Here is a tiny trained network, its code and every weight. The questions are about switching its units off for an input and a class, where a switched-off unit gives its printed mean instead of its output.

import numpy as np


def w(rows, s, z=0):
    codes = np.array(rows[::2]) - 128.0
    scale = np.full(codes.shape[1], s)
    scale[-1] = z or s
    return codes * scale


def f(y):
    return y / 2 * (1 + np.tanh(0.7978845608 * (y + 0.044715 * y**3)))


def log_softmax(a):
    a = a - a.max(-1, keepdims=True)
    return a - np.log(np.exp(a).sum(-1, keepdims=True))


def net(x, mask):
    res = np.array(x, float).reshape(1, 7) / 4 @ E
    y = f(res @ A[0][:, :-1].T + A[0][:, -1])
    res = res + np.where(mask, y, B[0][:, -1]) @ B[0][:, :-1]
    return log_softmax(res[-1] @ U[:, :-1].T + U[:, -1])


A, B = {}, {}
E = w([
[129,129,127,129,128,128,127],'x0',
[129,123,149,246,157,104,128],'x1',
[205,112,78,126,120,99,107],'x2',
[127,128,127,128,128,128,126],'x3',
[145,102,145,117,182,213,118],'x4',
[129,182,64,135,168,120,167],'x5',
[183,198,178,125,128,134,111],'x6',
],0.014)
A[0] = w([
[123,195,115,47,73,163,65,98],'neuron 1',
[112,151,116,136,90,82,131,68],'neuron 2',
[107,228,152,130,50,58,114,129],'neuron 3',
[118,159,34,123,158,163,196,114],'neuron 4',
[54,33,36,75,113,136,136,115],'neuron 5',
[162,126,137,62,105,152,210,194],'neuron 6',
[121,176,139,45,88,134,129,106],'neuron 7',
[142,160,97,101,210,93,138,118],'neuron 8',
[145,84,173,128,93,135,107,62],'neuron 9',
[136,87,165,108,187,153,73,106],'neuron 10',
[207,242,209,60,133,127,96,111],'neuron 11',
[105,93,150,123,37,28,186,101],'neuron 12',
[30,241,176,132,87,180,85,83],'neuron 13',
[123,39,179,116,102,102,107,101],'neuron 14',
[2,136,114,142,134,161,140,105],'neuron 15',
[106,143,122,204,120,143,93,63],'neuron 16',
[114,163,96,131,184,115,177,46],'neuron 17',
[183,43,65,125,137,84,111,129],'neuron 18',
[146,100,201,113,71,155,59,255],'neuron 19',
[19,127,166,121,123,151,198,103],'neuron 20',
[171,128,186,108,215,186,109,110],'neuron 21',
[124,148,140,121,153,130,176,253],'neuron 22',
[143,136,165,199,163,107,92,126],'neuron 23',
[158,48,114,138,166,197,193,111],'neuron 24',
[127,45,165,114,114,86,79,191],'neuron 25',
[183,144,71,125,114,126,20,82],'neuron 26',
],0.011,0.0077)
B[0] = w([
[107,123,70,164,108,184,97,212],'neuron 1',
[116,103,120,80,152,169,102,152],'neuron 2',
[166,114,107,119,191,154,147,220],'neuron 3',
[113,195,113,110,121,87,102,194],'neuron 4',
[73,75,142,177,152,71,115,224],'neuron 5',
[103,127,64,150,105,183,145,209],'neuron 6',
[132,113,92,152,120,165,109,203],'neuron 7',
[143,169,178,120,109,92,121,168],'neuron 8',
[127,178,155,114,121,154,84,152],'neuron 9',
[113,146,122,80,176,131,128,168],'neuron 10',
[93,78,181,206,164,9,105,246],'neuron 11',
[144,139,107,77,217,179,130,213],'neuron 12',
[193,103,188,111,99,120,119,203],'neuron 13',
[98,207,113,121,128,84,97,184],'neuron 14',
[147,106,161,109,111,90,132,189],'neuron 15',
[106,105,111,134,110,184,87,158],'neuron 16',
[109,176,170,114,109,151,59,154],'neuron 17',
[180,89,179,109,85,118,154,198],'neuron 18',
[132,177,87,133,116,87,160,252],'neuron 19',
[185,91,149,99,86,142,146,197],'neuron 20',
[168,115,110,109,166,147,148,195],'neuron 21',
[130,147,130,123,96,115,181,202],'neuron 22',
[100,114,63,179,78,189,111,196],'neuron 23',
[125,135,139,105,166,152,136,173],'neuron 24',
[107,162,129,105,113,104,155,212],'neuron 25',
[203,90,157,86,85,125,134,172],'neuron 26',
],0.011,0.012)
U = w([
[85,53,158,185,166,72,117,136],'0',
[211,68,170,83,34,141,157,88],'1',
[148,134,112,87,252,186,154,100],'2',
[97,242,130,108,81,112,110,91],'3',
[90,82,74,192,57,224,83,90],'4',
[132,135,104,151,115,120,239,249],'5',
],0.011)

Each question gives the input, the list of numbers given to net, and the class t.
The units are the neurons (one row each of A and B). Each row of codes is followed by its name. A weight is (code - 128) times the scale printed after its matrix; where a second scale follows, it is the last column's (A, B and U).
mask holds one flag per neuron, in row order. A switched-off neuron (its flag False) gives its mean, the last column of its row in B, instead of its output. The means were averaged over made-up inputs and are rounded, as every weight is.
A unit's drop is (log p(t) with every unit on - log p(t) with that unit switched off) / (log p(t) with every unit on - log p(t) with every unit switched off).
The circuit of an input: a set's keep is (log p(t) with only the set's units on - log p(t) with every unit switched off) / (log p(t) with every unit on - log p(t) with every unit switched off). Starting from the 12 units with the biggest drops (on a tie, the unit counted first), units are removed one at a time, each time the one whose removal leaves the highest keep (on an exact tie, the one counted first), for as long as the keep stays at least 0.8.
units of the circuit, in order: the units of the circuit, biggest drop first
unit that matters most: the unit with the biggest drop
top k neurons: the k neurons with the biggest drops, biggest first
drop of u: that unit's drop, to one decimal
input [6,8,-5,-1,-4,-8,5], class 3: top 2 neurons : [neuron 19; neuron 14]
input [-3,8,7,6,-8,2,4], class 2: units of the circuit, in order : [neuron 3; neuron 12]
input [-5,-8,-7,-1,6,8,-2], class 3: unit that matters most : neuron 4
input [-5,1,0,-2,-7,8,-2], class 3: top 2 neurons : [neuron 4; neuron 17]
input [2,-8,5,-2,-7,-1,-8], class 0: top 2 neurons : [neuron 5; neuron 23]
input [-4,8,-4,3,6,0,7], class 4: top 3 neurons : [neuron 23; neuron 16; neuron 5]
input [4,0,-1,-1,-7,8,-7], class 3: top 2 neurons : [neuron 4; neuron 11]
input [4,0,-8,5,8,6,6], class 1: units of the circuit, in order : [neuron 13; neuron 20]
input [-6,-7,1,-1,2,5,4], class 4: top 2 neurons : [neuron 1; neuron 6]
input [-3,-5,-2,-4,-5,2,2], class 2: top 2 neurons : [neuron 3; neuron 23]
input [-4,2,5,-2,0,5,6], class 0: top 2 neurons : [neuron 11; neuron 19]
input [2,-3,6,5,-7,3,0], class 2: units of the circuit, in order : [neuron 12; neuron 3]
input [1,-2,-5,-4,3,4,-3], class 1: units of the circuit, in order : [neuron 20; neuron 15]
input [2,0,6,-3,6,5,-7], class 0: unit that matters most : neuron 5
input [-6,7,-4,5,-7,7,-4], class 2: units of the circuit, in order : [neuron 12; neuron 3; neuron 2]
input [6,-6,6,-5,-6,-7,0], class 3: top 3 neurons : [neuron 14; neuron 19; neuron 25]
input [8,6,0,0,-3,5,5], class 4: units of the circuit, in order : [neuron 23; neuron 16]
input [3,5,4,3,6,-1,-3], class 2: top 2 neurons : [neuron 24; neuron 11]
input [0,6,4,8,-8,-7,-7], class 2: top 2 neurons : [neuron 12; neuron 11]
input [-4,-2,6,2,-7,-3,-6], class 2: units of the circuit, in order : [neuron 12]
input [2,-6,5,-4,7,-7,6], class 2: top 2 neurons : [neuron 21; neuron 10]
input [7,-7,-6,-1,7,6,-7], class 0: top 2 neurons : [neuron 5; neuron 15]
input [5,-6,-8,6,-2,7,0], class 1: units of the circuit, in order : [neuron 20; neuron 13]
input [4,7,-8,3,0,5,5], class 1: units of the circuit, in order : [neuron 13; neuron 20]
input [-5,-2,-3,-6,-2,-8,-5], class 3: drop of neuron 14 : 0.3
input [-3,6,2,-6,-7,2,-3], class 2: drop of neuron 12 : 0.4
